Below are the code and all the weights of a small trained network. Each question names an input and a class and asks about switching units off, where a switched-off unit gives its printed mean instead of its output.

import numpy as np


def w(rows, s, z=0):
    codes = np.array(rows[::2]) - 128.0
    scale = np.full(codes.shape[1], s)
    scale[-1] = z or s
    return codes * scale


def f(y):
    return y / 2 * (1 + np.tanh(0.7978845608 * (y + 0.044715 * y**3)))


def log_softmax(a):
    a = a - a.max(-1, keepdims=True)
    return a - np.log(np.exp(a).sum(-1, keepdims=True))


def net(x, mask):
    res = np.array(x, float).reshape(1, 3) / 4 @ E
    y = f(res @ A[0][:, :-1].T + A[0][:, -1])
    res = res + np.where(mask, y, B[0][:, -1]) @ B[0][:, :-1]
    return log_softmax(res[-1] @ U[:, :-1].T + U[:, -1])


A, B = {}, {}
E = w([
[148,236,83,103,129,131,110,127,131,126],'x0',
[49,104,181,47,131,127,125,145,129,125],'x1',
[126,97,117,176,109,129,1,79,123,124],'x2',
],0.0056)
A[0] = w([
[123,143,129,103,133,124,136,135,130,126,161],'N1',
[129,128,128,129,129,128,129,128,128,128,123],'N2',
[90,51,158,80,133,125,150,132,127,127,135],'N3',
[112,212,137,6,130,125,193,140,129,131,208],'N4',
[126,142,127,107,133,126,139,134,132,124,161],'N5',
[118,95,131,151,122,127,54,121,125,129,147],'N6',
[121,104,131,125,126,124,125,130,129,130,156],'N7',
[134,70,139,144,124,127,201,130,126,131,175],'N8',
[143,156,119,146,134,129,114,123,127,127,143],'N9',
[128,131,127,122,128,127,130,128,128,129,134],'N10',
[134,68,140,144,124,127,203,130,126,130,176],'N11',
[125,120,130,134,125,129,114,129,127,130,143],'N12',
[119,106,129,144,118,131,80,123,126,131,147],'N13',
[150,192,105,159,128,123,96,116,125,130,164],'N14',
[132,140,125,138,127,128,117,128,128,129,190],'N15',
[177,188,109,219,127,128,160,127,129,126,204],'N16',
[117,64,138,133,124,125,102,126,131,123,237],'N17',
[136,150,120,146,127,126,101,127,128,132,255],'N18',
[129,132,126,130,127,128,124,129,128,128,178],'N19',
[126,101,131,159,130,121,50,124,130,127,164],'N20',
[125,121,129,132,126,128,117,129,127,130,140],'N21',
],0.019,0.0028)
B[0] = w([
[127,123,129,111,101,129,149,119,127,121,144],'N1',
[125,129,126,127,130,128,126,130,128,129,127],'N2',
[118,141,205,142,67,128,74,177,129,138,205],'N3',
[70,176,107,52,52,158,254,78,122,104,255],'N4',
[117,136,120,124,117,140,150,124,131,125,143],'N5',
[123,130,132,123,174,143,119,51,125,132,194],'N6',
[139,126,157,132,128,120,126,124,128,125,141],'N7',
[133,113,148,135,182,118,173,187,130,126,192],'N8',
[131,120,121,155,93,125,114,138,126,128,149],'N9',
[128,126,126,127,124,134,134,129,128,127,129],'N10',
[133,112,148,136,183,117,175,188,130,125,195],'N11',
[133,122,137,127,129,121,126,110,129,126,135],'N12',
[126,125,134,124,155,132,122,79,128,128,167],'N13',
[119,145,117,205,63,149,98,168,131,131,189],'N14',
[135,129,113,159,114,132,134,121,129,126,143],'N15',
[162,108,10,98,129,101,51,157,130,133,220],'N16',
[137,114,200,145,154,128,115,100,128,133,192],'N17',
[152,126,109,193,91,134,145,107,126,124,169],'N18',
[130,130,121,143,125,133,133,126,127,128,137],'N19',
[121,147,128,153,162,135,128,46,126,131,198],'N20',
[133,122,136,127,128,121,126,114,129,126,133],'N21',
],0.034,0.0091)
U = w([
[200,60,66,104,205,58,103,174,145,138,52],'0',
[74,152,174,40,68,145,62,85,117,140,4],'1',
[143,117,156,173,201,159,91,4,114,147,183],'2',
[38,210,124,44,31,204,214,71,102,82,149],'3',
[185,136,50,179,33,118,7,150,135,150,182],'4',
[120,88,223,169,155,107,126,209,146,147,131],'5',
[115,134,79,54,148,113,192,165,129,100,123],'6',
],0.0047,0.0019)

Each question gives the input, the list of numbers given to net, and the class t.
The units are the neurons (one row each of A and B). Each row of codes is followed by its name. A weight is (code - 128) times the scale printed after its matrix; where a second scale follows, it is the last column's (A, B and U).
mask holds one flag per neuron, in row order. A switched-off neuron (its flag False) gives its mean, the last column of its row in B, instead of its output. The means were averaged over made-up inputs and are rounded, as every weight is.
A unit's drop is (log p(t) with every unit on - log p(t) with that unit switched off) / (log p(t) with every unit on - log p(t) with every unit switched off).
The circuit of an input: a set's keep is (log p(t) with only the set's units on - log p(t) with every unit switched off) / (log p(t) with every unit on - log p(t) with every unit switched off). Starting from the 12 units with the biggest drops (on a tie, the unit counted first), units are removed one at a time, each time the one whose removal leaves the highest keep (on an exact tie, the one counted first), for as long as the keep stays at least 0.8.
circuit, biggest first: the units of the circuit, biggest drop first
k most important neurons: the k neurons with the biggest drops, biggest first
drop when u is switched off: that unit's drop, to one decimal
input [-7,3,-6], class 5: most important neuron : N3
input [-2,-6,-2], class 0: circuit, biggest first : N3, N4
input [-4,8,3], class 5: 2 most important neurons : N3, N4
input [-2,-3,0], class 0: circuit, biggest first : N4, N3
input [-6,8,3], class 5: 2 most important neurons : N3, N4
input [2,-3,5], class 4: 3 most important neurons : N14, N16, N4
input [1,-8,-7], class 4: 2 most important neurons : N16, N14
input [5,1,4], class 4: 3 most important neurons : N4, N14, N17
input [-3,4,-1], class 5: 2 most important neurons : N4, N3
input [-7,4,-7], class 5: 3 most important neurons : N11, N8, N3
input [8,4,7], class 2: 2 most important neurons : N4, N16
input [-4,-6,-5], class 0: drop when N4 is switched off : 0.2
input [-2,-8,0], class 4: drop when N8 is switched off : 0.0
input [-6,-7,-4], class 0: drop when N4 is switched off : 0.1
